Below are the code and all the weights of a small trained network. Each question names an input and a class and asks about switching units off, where a switched-off unit gives its printed mean instead of its output.

import numpy as np


def w(rows, s, z=0):
    codes = np.array(rows[::2]) - 128.0
    scale = np.full(codes.shape[1], s)
    scale[-1] = z or s
    return codes * scale


def f(y):
    return y / 2 * (1 + np.tanh(0.7978845608 * (y + 0.044715 * y**3)))


def log_softmax(a):
    a = a - a.max(-1, keepdims=True)
    return a - np.log(np.exp(a).sum(-1, keepdims=True))


def net(x, mask):
    res = np.array(x, float).reshape(1, 5) / 4 @ E
    y = f(res @ A[0][:, :-1].T + A[0][:, -1])
    res = res + np.where(mask, y, B[0][:, -1]) @ B[0][:, :-1]
    return log_softmax(res[-1] @ U[:, :-1].T + U[:, -1])


A, B = {}, {}
E = w([
[138,210,157,162,116],'x0',
[219,141,87,111,91],'x1',
[209,102,194,147,153],'x2',
[156,95,197,73,86],'x3',
[140,109,151,244,48],'x4',
],0.011)
A[0] = w([
[82,89,118,169,92,130],'n1',
[123,66,160,135,76,150],'n2',
[182,146,136,112,183,184],'n3',
[140,164,149,243,97,140],'n4',
[130,210,118,187,127,157],'n5',
[180,168,136,135,150,205],'n6',
[96,168,129,112,114,173],'n7',
[150,210,148,125,89,214],'n8',
[112,111,88,142,89,238],'n9',
[134,89,163,113,121,126],'n10',
[92,183,88,135,125,52],'n11',
[104,92,135,119,83,98],'n12',
[68,65,146,84,115,114],'n13',
[178,218,115,152,83,166],'n14',
[161,132,3,168,91,173],'n15',
[127,143,79,99,172,44],'n16',
[126,155,201,114,147,253],'n17',
[199,188,152,123,149,237],'n18',
[154,106,117,108,88,215],'n19',
[81,223,124,104,166,208],'n20',
[127,178,85,92,147,85],'n21',
[140,112,162,167,104,185],'n22',
[108,40,136,69,144,221],'n23',
[112,215,95,153,102,155],'n24',
[95,101,198,158,75,244],'n25',
[186,35,134,112,131,100],'n26',
],0.015,0.0034)
B[0] = w([
[111,105,104,166,167,191],'n1',
[186,135,53,157,82,190],'n2',
[151,143,97,148,179,183],'n3',
[87,116,122,150,178,252],'n4',
[69,136,247,60,121,208],'n5',
[137,138,103,109,176,170],'n6',
[121,145,117,60,104,170],'n7',
[85,175,90,89,162,192],'n8',
[79,165,159,149,125,182],'n9',
[171,98,44,87,123,164],'n10',
[142,115,181,151,80,184],'n11',
[185,122,16,148,77,154],'n12',
[145,139,100,104,146,197],'n13',
[73,185,103,75,180,209],'n14',
[66,161,91,166,173,230],'n15',
[166,136,67,162,80,177],'n16',
[114,223,2,160,166,198],'n17',
[150,131,74,126,205,195],'n18',
[129,150,148,84,88,165],'n19',
[101,182,109,97,79,232],'n20',
[122,126,81,181,87,183],'n21',
[177,125,131,181,147,187],'n22',
[143,167,106,23,168,220],'n23',
[128,139,199,100,115,209],'n24',
[134,109,40,218,149,230],'n25',
[168,89,131,79,66,193],'n26',
],0.0084,0.012)
U = w([
[51,200,129,89,190,233],'0',
[122,168,158,75,2,92],'1',
[81,76,190,177,152,41],'2',
[181,107,145,67,131,4],'3',
[172,143,93,195,103,178],'4',
],0.013,0.0037)

Each question gives the input, the list of numbers given to net, and the class t.
The units are the neurons (one row each of A and B). Each row of codes is followed by its name. A weight is (code - 128) times the scale printed after its matrix; where a second scale follows, it is the last column's (A, B and U).
mask holds one flag per neuron, in row order. A switched-off neuron (its flag False) gives its mean, the last column of its row in B, instead of its output. The means were averaged over made-up inputs and are rounded, as every weight is.
A unit's drop is (log p(t) with every unit on - log p(t) with that unit switched off) / (log p(t) with every unit on - log p(t) with every unit switched off).
The circuit of an input: a set's keep is (log p(t) with only the set's units on - log p(t) with every unit switched off) / (log p(t) with every unit on - log p(t) with every unit switched off). Starting from the 12 units with the biggest drops (on a tie, the unit counted first), units are removed one at a time, each time the one whose removal leaves the highest keep (on an exact tie, the one counted first), for as long as the keep stays at least 0.8.
units of the circuit, in order: the units of the circuit, biggest drop first
k most important neurons: the k neurons with the biggest drops, biggest first
drop of u: that unit's drop, to one decimal
input [6,-4,7,3,2], class 4: units of the circuit, in order -> (n25)
input [-5,7,2,-8,-4], class 4: 2 most important neurons -> (n16; n5)
input [3,7,6,4,0], class 0: 2 most important neurons -> (n14; n8)
input [-4,4,1,-8,-2], class 4: 3 most important neurons -> (n16; n14; n23)
input [-4,3,-1,-4,6], class 2: 2 most important neurons -> (n23; n17)
input [-6,2,1,-3,2], class 4: 2 most important neurons -> (n5; n14)
input [-1,7,-6,2,8], class 0: 2 most important neurons -> (n14; n15)
input [-7,0,-8,-4,7], class 4: 2 most important neurons -> (n12; n14)
input [-1,3,-5,3,-7], class 1: drop of n17 -> 0.1
input [7,4,3,4,8], class 0: drop of n14 -> 0.2
input [-7,0,-6,-7,8], class 2: drop of n23 -> 0.2
